Below is a small trained network, with its code and all its weights. Each question gives an input and a class and asks what happens when units are switched off, that is, made to give their printed mean instead of their output.

import numpy as np


def w(rows, s, z=0):
    codes = np.array(rows[::2]) - 128.0
    scale = np.full(codes.shape[1], s)
    scale[-1] = z or s
    return codes * scale


def norm(h):
    return h / np.sqrt((h * h).mean(-1, keepdims=True) + 1e-5)


def f(y):
    return y / 2 * (1 + np.tanh(0.7978845608 * (y + 0.044715 * y**3)))


def log_softmax(a):
    a = a - a.max(-1, keepdims=True)
    return a - np.log(np.exp(a).sum(-1, keepdims=True))


def net(x, mask):
    res = np.array(x, float).reshape(1, 8) / 4 @ E
    u = 0
    for l in range(2):
        y = f(norm(res) @ A[l][:, :-1].T + A[l][:, -1])
        res = res + np.where(mask[u : u + 6], y, B[l][:, -1]) @ B[l][:, :-1]
        u += 6
    return log_softmax(norm(res)[-1] @ U[:, :-1].T + U[:, -1])


A, B = {}, {}
E = w([
[134,98,118,71,89,3,108],'x0',
[107,136,176,213,159,169,102],'x1',
[152,123,107,53,151,118,56],'x2',
[2,147,127,119,172,122,86],'x3',
[115,196,242,169,24,170,131],'x4',
[246,93,189,165,120,119,111],'x5',
[138,223,110,148,110,114,46],'x6',
[121,173,98,124,91,167,161],'x7',
],0.0085)
A[0] = w([
[8,210,83,173,149,210,132,143],'0.n0',
[41,173,84,4,120,14,66,138],'0.n1',
[169,85,9,34,176,156,134,108],'0.n2',
[188,201,148,82,98,164,2,112],'0.n3',
[202,45,192,103,212,104,72,2],'0.n4',
[85,61,197,68,97,118,177,78],'0.n5',
],0.0085,0.006)
B[0] = w([
[98,43,140,136,149,178,12,255],'0.n0',
[117,57,82,19,141,4,218,254],'0.n1',
[95,115,100,34,104,81,135,219],'0.n2',
[157,172,200,228,138,137,170,212],'0.n3',
[37,89,99,131,200,140,68,159],'0.n4',
[170,213,185,155,114,114,111,146],'0.n5',
],0.011,0.0065)
A[1] = w([
[29,171,128,122,101,226,191,3],'1.n0',
[167,118,43,89,198,135,53,93],'1.n1',
[111,149,77,94,70,124,202,77],'1.n2',
[188,177,157,145,83,135,136,61],'1.n3',
[30,181,130,131,138,254,108,46],'1.n4',
[138,27,140,191,152,55,68,79],'1.n5',
],0.0079,0.0049)
B[1] = w([
[39,157,106,185,179,208,45,132],'1.n0',
[137,197,163,75,53,155,174,236],'1.n1',
[7,63,162,138,144,154,70,182],'1.n2',
[160,144,90,148,154,121,227,174],'1.n3',
[71,77,97,254,224,164,36,236],'1.n4',
[129,173,109,165,88,224,60,250],'1.n5',
],0.008,0.0028)
U = w([
[194,233,190,150,73,108,188,34],'0',
[89,80,56,8,148,70,140,253],'1',
[74,134,144,200,172,202,50,111],'2',
],0.014,0.0029)

Each question gives the input, the list of numbers given to net, and the class t.
The units are the neurons (one row each of A and B). Each row of codes is followed by its name. A weight is (code - 128) times the scale printed after its matrix; where a second scale follows, it is the last column's (A, B and U).
mask holds one flag per neuron, layer by layer. A switched-off neuron (its flag False) gives its mean, the last column of its row in B, instead of its output. The means were averaged over made-up inputs and are rounded, as every weight is.
A unit's drop is (log p(t) with every unit on - log p(t) with that unit switched off) / (log p(t) with every unit on - log p(t) with every unit switched off).
The circuit of an input: a set's keep is (log p(t) with only the set's units on - log p(t) with every unit switched off) / (log p(t) with every unit on - log p(t) with every unit switched off). Starting from all 12 units, units are removed one at a time, each time the one whose removal leaves the highest keep (on an exact tie, the one counted first), for as long as the keep stays at least 0.8.
circuit, biggest first: the units of the circuit, biggest drop first
most important unit: the unit with the biggest drop
k most important neurons: the k neurons with the biggest drops, biggest first
k most important neurons of layer l: the k neurons of layer l with the biggest drops, biggest first
drop of u: that unit's drop, to one decimal
input [0,-5,2,-1,-1,7,1,1], class 0: 4 most important neurons of layer 0 => [0.n1, 0.n0, 0.n3, 0.n2]
input [1,-8,-5,7,7,2,7,6], class 2: 2 most important neurons => [0.n0, 0.n2]
input [0,0,-6,-6,0,-4,-1,-1], class 0: 3 most important neurons => [0.n1, 0.n2, 0.n0]
input [-3,7,-5,-3,0,5,-7,6], class 0: 2 most important neurons of layer 0 => [0.n0, 0.n4]
input [-6,-1,-4,-4,-1,-6,-7,-3], class 2: most important unit => 0.n1
input [-4,-2,0,-2,-1,-1,5,-5], class 0: 3 most important neurons of layer 0 => [0.n3, 0.n4, 0.n0]
input [-6,2,-2,4,-6,-6,-4,-5], class 2: 3 most important neurons => [0.n1, 0.n0, 1.n4]
input [-6,-2,-4,-6,8,-2,0,-3], class 2: circuit, biggest first => [0.n1, 1.n4]
input [3,-3,2,3,1,6,-5,-4], class 2: 2 most important neurons of layer 0 => [0.n4, 0.n1]
input [5,2,-7,-2,-3,5,-2,6], class 0: circuit, biggest first => [0.n1, 0.n0]
input [7,0,-2,5,8,5,-7,-8], class 0: 2 most important neurons => [0.n0, 0.n5]
input [-7,-7,-8,-4,-4,5,-3,-3], class 0: 3 most important neurons of layer 0 => [0.n1, 0.n0, 0.n4]
input [0,5,-1,8,-2,-3,-8,-7], class 2: 3 most important neurons => [0.n2, 0.n1, 1.n5]
input [-4,-8,6,1,3,1,7,-5], class 0: circuit, biggest first => [0.n3]
input [7,-4,3,5,8,5,5,0], class 0: 2 most important neurons => [0.n3, 0.n2]
input [-1,0,2,0,5,-4,-4,-5], class 2: drop of 0.n1 => 1.2
input [-1,-2,0,-5,-5,7,7,-1], class 0: drop of 1.n1 => 0.1
